Below is a small trained network, with its code and all its weights. Each question gives an input and a class and asks what happens when units are switched off, that is, made to give their printed mean instead of their output.

import numpy as np


def w(rows, s, z=0):
    codes = np.array(rows[::2]) - 128.0
    scale = np.full(codes.shape[1], s)
    scale[-1] = z or s
    return codes * scale


def norm(h):
    return h / np.sqrt((h * h).mean(-1, keepdims=True) + 1e-5)


def f(y):
    return y / 2 * (1 + np.tanh(0.7978845608 * (y + 0.044715 * y**3)))


def log_softmax(a):
    a = a - a.max(-1, keepdims=True)
    return a - np.log(np.exp(a).sum(-1, keepdims=True))


def net(x, mask):
    res = np.array(x, float).reshape(1, 3) / 4 @ E
    u = 0
    for l in range(2):
        y = f(norm(res) @ A[l][:, :-1].T + A[l][:, -1])
        res = res + np.where(mask[u : u + 9], y, B[l][:, -1]) @ B[l][:, :-1]
        u += 9
    return log_softmax(norm(res)[-1] @ U[:, :-1].T + U[:, -1])


A, B = {}, {}
E = w([
[115,205,133,18,139],'x0',
[142,201,84,162,96],'x1',
[4,111,164,144,146],'x2',
],0.0036)
A[0] = w([
[137,17,110,55,193,40],'L0N0',
[197,157,73,150,159,182],'L0N1',
[127,140,120,164,53,162],'L0N2',
[133,83,134,254,26,174],'L0N3',
[183,62,200,111,153,169],'L0N4',
[145,211,77,150,48,181],'L0N5',
[136,191,124,70,168,250],'L0N6',
[135,73,138,93,190,118],'L0N7',
[50,93,134,100,67,193],'L0N8',
],0.0054,0.0016)
B[0] = w([
[62,82,18,122,48,169],'L0N0',
[49,114,196,156,125,181],'L0N1',
[96,134,86,8,208,152],'L0N2',
[144,161,109,132,221,254],'L0N3',
[39,100,80,56,183,182],'L0N4',
[72,76,76,142,155,200],'L0N5',
[96,66,115,166,232,214],'L0N6',
[144,148,2,181,141,154],'L0N7',
[153,227,127,196,130,183],'L0N8',
],0.0029,0.0031)
A[1] = w([
[75,137,66,141,188,213],'L1N0',
[239,100,85,90,111,177],'L1N1',
[141,253,48,191,113,128],'L1N2',
[89,156,80,43,94,92],'L1N3',
[128,78,141,186,141,158],'L1N4',
[124,162,215,147,206,248],'L1N5',
[120,191,144,36,115,141],'L1N6',
[209,136,67,83,111,174],'L1N7',
[157,57,113,224,105,201],'L1N8',
],0.0056,0.0017)
B[1] = w([
[174,88,129,73,37,253],'L1N0',
[6,169,205,148,57,172],'L1N1',
[58,3,114,47,148,187],'L1N2',
[195,92,70,176,157,161],'L1N3',
[135,210,130,93,145,164],'L1N4',
[198,174,179,172,84,194],'L1N5',
[157,143,110,232,221,164],'L1N6',
[88,143,172,184,113,163],'L1N7',
[140,186,110,98,186,192],'L1N8',
],0.0045,0.0041)
U = w([
[74,58,54,77,157,171],'0',
[193,187,112,175,254,157],'1',
[55,196,210,184,57,161],'2',
[208,106,143,64,55,80],'3',
[192,148,144,160,55,3],'4',
],0.0093,0.0057)

Each question gives the input, the list of numbers given to net, and the class t.
The units are the neurons (one row each of A and B). Each row of codes is followed by its name. A weight is (code - 128) times the scale printed after its matrix; where a second scale follows, it is the last column's (A, B and U).
mask holds one flag per neuron, layer by layer. A switched-off neuron (its flag False) gives its mean, the last column of its row in B, instead of its output. The means were averaged over made-up inputs and are rounded, as every weight is.
A unit's drop is (log p(t) with every unit on - log p(t) with that unit switched off) / (log p(t) with every unit on - log p(t) with every unit switched off).
The circuit of an input: a set's keep is (log p(t) with only the set's units on - log p(t) with every unit switched off) / (log p(t) with every unit on - log p(t) with every unit switched off). Starting from the 12 units with the biggest drops (on a tie, the unit counted first), units are removed one at a time, each time the one whose removal leaves the highest keep (on an exact tie, the one counted first), for as long as the keep stays at least 0.8.
circuit, biggest first: the units of the circuit, biggest drop first
k most important neurons: the k neurons with the biggest drops, biggest first
top k neurons in layer l: the k neurons of layer l with the biggest drops, biggest first
input [4,-3,3], class 1: top 2 neurons in layer 1 => L1N6, L1N2
input [-1,-1,-4], class 2: circuit, biggest first => L1N1
input [-2,-7,-8], class 2: circuit, biggest first => L1N1, L1N7
input [-3,-2,2], class 3: 3 most important neurons => L1N0, L1N6, L0N6
input [-3,4,4], class 0: circuit, biggest first => L1N2, L1N1
input [6,-1,6], class 1: top 2 neurons in layer 1 => L1N6, L1N1
input [3,3,-1], class 3: top 4 neurons in layer 0 => L0N6, L0N5, L0N0, L0N7
input [-3,2,-1], class 3: 3 most important neurons => L1N0, L1N6, L0N2
input [1,-8,-7], class 0: circuit, biggest first => L0N4, L0N0
input [7,-1,-6], class 1: top 3 neurons in layer 1 => L1N6, L1N3, L1N0
input [6,6,2], class 0: 2 most important neurons => L1N2, L0N5
input [6,-2,-3], class 1: 2 most important neurons => L1N6, L1N2
input [-6,6,2], class 0: circuit, biggest first => L1N2, L0N2
input [-6,-3,6], class 1: 3 most important neurons => L1N1, L1N8, L1N2
input [-1,8,-4], class 0: circuit, biggest first => L1N2
input [1,1,3], class 3: top 3 neurons in layer 0 => L0N1, L0N8, L0N0
input [-5,0,-7], class 2: 2 most important neurons => L1N1, L0N6
input [3,0,0], class 3: 2 most important neurons => L0N6, L1N0
input [8,0,5], class 1: 2 most important neurons => L1N6, L1N1
input [-5,-8,-6], class 0: top 2 neurons in layer 0 => L0N4, L0N0
input [-7,-1,-3], class 1: most important neuron => L1N8
input [3,6,-8], class 2: 2 most important neurons => L1N1, L1N7
input [-6,7,1], class 0: top 2 neurons in layer 1 => L1N2, L1N6
input [-6,-5,0], class 1: top 2 neurons in layer 0 => L0N5, L0N3
input [-1,7,5], class 0: 2 most important neurons => L1N2, L1N1
input [-4,5,1], class 0: 2 most important neurons => L1N2, L0N6
input [3,5,-8], class 2: 2 most important neurons => L1N1, L1N7
input [-8,-2,-4], class 1: top neuron in layer 1 => L1N8
input [-2,-1,3], class 3: top 2 neurons in layer 0 => L0N1, L0N6
